Below are the code and all the weights of a small trained network. Each question names an input and a class and asks about switching units off, where a switched-off unit gives its printed mean instead of its output.

import numpy as np


def w(rows, s, z=0):
    codes = np.array(rows[::2]) - 128.0
    scale = np.full(codes.shape[1], s)
    scale[-1] = z or s
    return codes * scale


def f(y):
    return y / 2 * (1 + np.tanh(0.7978845608 * (y + 0.044715 * y**3)))


def log_softmax(a):
    a = a - a.max(-1, keepdims=True)
    return a - np.log(np.exp(a).sum(-1, keepdims=True))


def net(x, mask):
    res = np.array(x, float).reshape(1, 3) / 4 @ E
    y = f(res @ A[0][:, :-1].T + A[0][:, -1])
    res = res + np.where(mask, y, B[0][:, -1]) @ B[0][:, :-1]
    return log_softmax(res[-1] @ U[:, :-1].T + U[:, -1])


A, B = {}, {}
E = w([
[134,136,254,129,65,169],'x0',
[5,211,95,131,46,118],'x1',
[104,53,97,122,64,137],'x2',
],0.0051)
A[0] = w([
[143,108,138,125,143,128,230],'neuron 1',
[122,129,109,126,110,130,140],'neuron 2',
[100,126,143,131,73,134,149],'neuron 3',
[120,128,105,123,101,131,148],'neuron 4',
[137,126,122,130,149,131,147],'neuron 5',
[122,151,157,127,135,126,180],'neuron 6',
[130,130,139,127,138,126,241],'neuron 7',
[139,120,72,129,179,123,241],'neuron 8',
[126,127,123,130,126,128,106],'neuron 9',
[159,84,141,127,145,133,224],'neuron 10',
[138,31,204,130,58,132,189],'neuron 11',
[113,117,127,132,98,127,123],'neuron 12',
[134,125,122,129,143,131,152],'neuron 13',
[126,128,124,126,117,128,79],'neuron 14',
[107,157,64,129,126,123,133],'neuron 15',
[133,125,117,128,150,135,180],'neuron 16',
[126,141,148,126,136,124,211],'neuron 17',
[131,123,128,128,133,128,113],'neuron 18',
[143,128,120,133,161,130,145],'neuron 19',
[149,87,139,129,137,129,153],'neuron 20',
[103,164,57,127,128,122,135],'neuron 21',
[149,85,139,126,135,130,129],'neuron 22',
[98,208,228,126,64,133,218],'neuron 23',
[135,125,94,128,160,127,193],'neuron 24',
[72,140,7,131,54,125,252],'neuron 25',
],0.019,0.0029)
B[0] = w([
[166,89,129,143,90,95,150],'neuron 1',
[115,129,118,117,117,122,137],'neuron 2',
[121,188,194,91,157,98,166],'neuron 3',
[111,133,123,108,119,119,143],'neuron 4',
[135,129,143,111,155,121,135],'neuron 5',
[154,146,108,150,124,141,143],'neuron 6',
[172,103,99,141,50,77,145],'neuron 7',
[196,93,79,106,156,82,187],'neuron 8',
[117,132,132,123,145,138,126],'neuron 9',
[131,74,180,156,144,108,166],'neuron 10',
[167,106,165,87,44,205,199],'neuron 11',
[119,148,149,101,129,119,140],'neuron 12',
[137,121,132,120,136,117,134],'neuron 13',
[105,144,147,119,164,150,124],'neuron 14',
[75,95,101,158,167,153,169],'neuron 15',
[156,108,115,120,113,100,140],'neuron 16',
[167,121,101,145,73,99,142],'neuron 17',
[117,130,145,126,154,138,127],'neuron 18',
[130,143,165,98,193,125,142],'neuron 19',
[101,95,179,155,159,133,148],'neuron 20',
[69,81,97,170,155,147,176],'neuron 21',
[87,100,186,157,175,144,145],'neuron 22',
[141,254,108,222,122,136,227],'neuron 23',
[157,112,105,111,163,114,157],'neuron 24',
[30,116,49,51,101,115,245],'neuron 25',
],0.049,0.012)
U = w([
[228,197,157,252,116,132,230],'0',
[108,174,136,28,61,174,129],'1',
[225,68,157,125,232,6,169],'2',
[62,175,79,155,133,97,99],'3',
[68,143,208,128,213,152,2],'4',
[74,148,204,120,240,180,20],'5',
[173,39,211,130,91,191,154],'6',
[71,25,55,66,177,96,67],'7',
],0.0046,0.0014)

Each question gives the input, the list of numbers given to net, and the class t.
The units are the neurons (one row each of A and B). Each row of codes is followed by its name. A weight is (code - 128) times the scale printed after its matrix; where a second scale follows, it is the last column's (A, B and U).
mask holds one flag per neuron, in row order. A switched-off neuron (its flag False) gives its mean, the last column of its row in B, instead of its output. The means were averaged over made-up inputs and are rounded, as every weight is.
A unit's drop is (log p(t) with every unit on - log p(t) with that unit switched off) / (log p(t) with every unit on - log p(t) with every unit switched off).
The circuit of an input: a set's keep is (log p(t) with only the set's units on - log p(t) with every unit switched off) / (log p(t) with every unit on - log p(t) with every unit switched off). Starting from the 12 units with the biggest drops (on a tie, the unit counted first), units are removed one at a time, each time the one whose removal leaves the highest keep (on an exact tie, the one counted first), for as long as the keep stays at least 0.8.
units of the circuit, in order: the units of the circuit, biggest drop first
top k neurons: the k neurons with the biggest drops, biggest first
drop when u is switched off: that unit's drop, to one decimal
input [-7,-1,-6], class 2: units of the circuit, in order -> neuron 25; neuron 8
input [-4,4,-6], class 7: units of the circuit, in order -> neuron 23
input [0,-2,-1], class 2: units of the circuit, in order -> neuron 23; neuron 25
input [5,-3,1], class 6: units of the circuit, in order -> neuron 11; neuron 25
input [4,8,7], class 1: top 3 neurons -> neuron 11; neuron 3; neuron 25
input [6,5,5], class 1: top 2 neurons -> neuron 11; neuron 25
input [5,-3,-1], class 0: top 2 neurons -> neuron 25; neuron 23
input [2,-7,-3], class 6: drop when neuron 11 is switched off -> 0.1
input [-2,-8,7], class 6: drop when neuron 11 is switched off -> 0.7
input [-3,3,-3], class 7: drop when neuron 23 is switched off -> 0.6
input [-5,-2,-1], class 2: top 2 neurons -> neuron 25; neuron 8
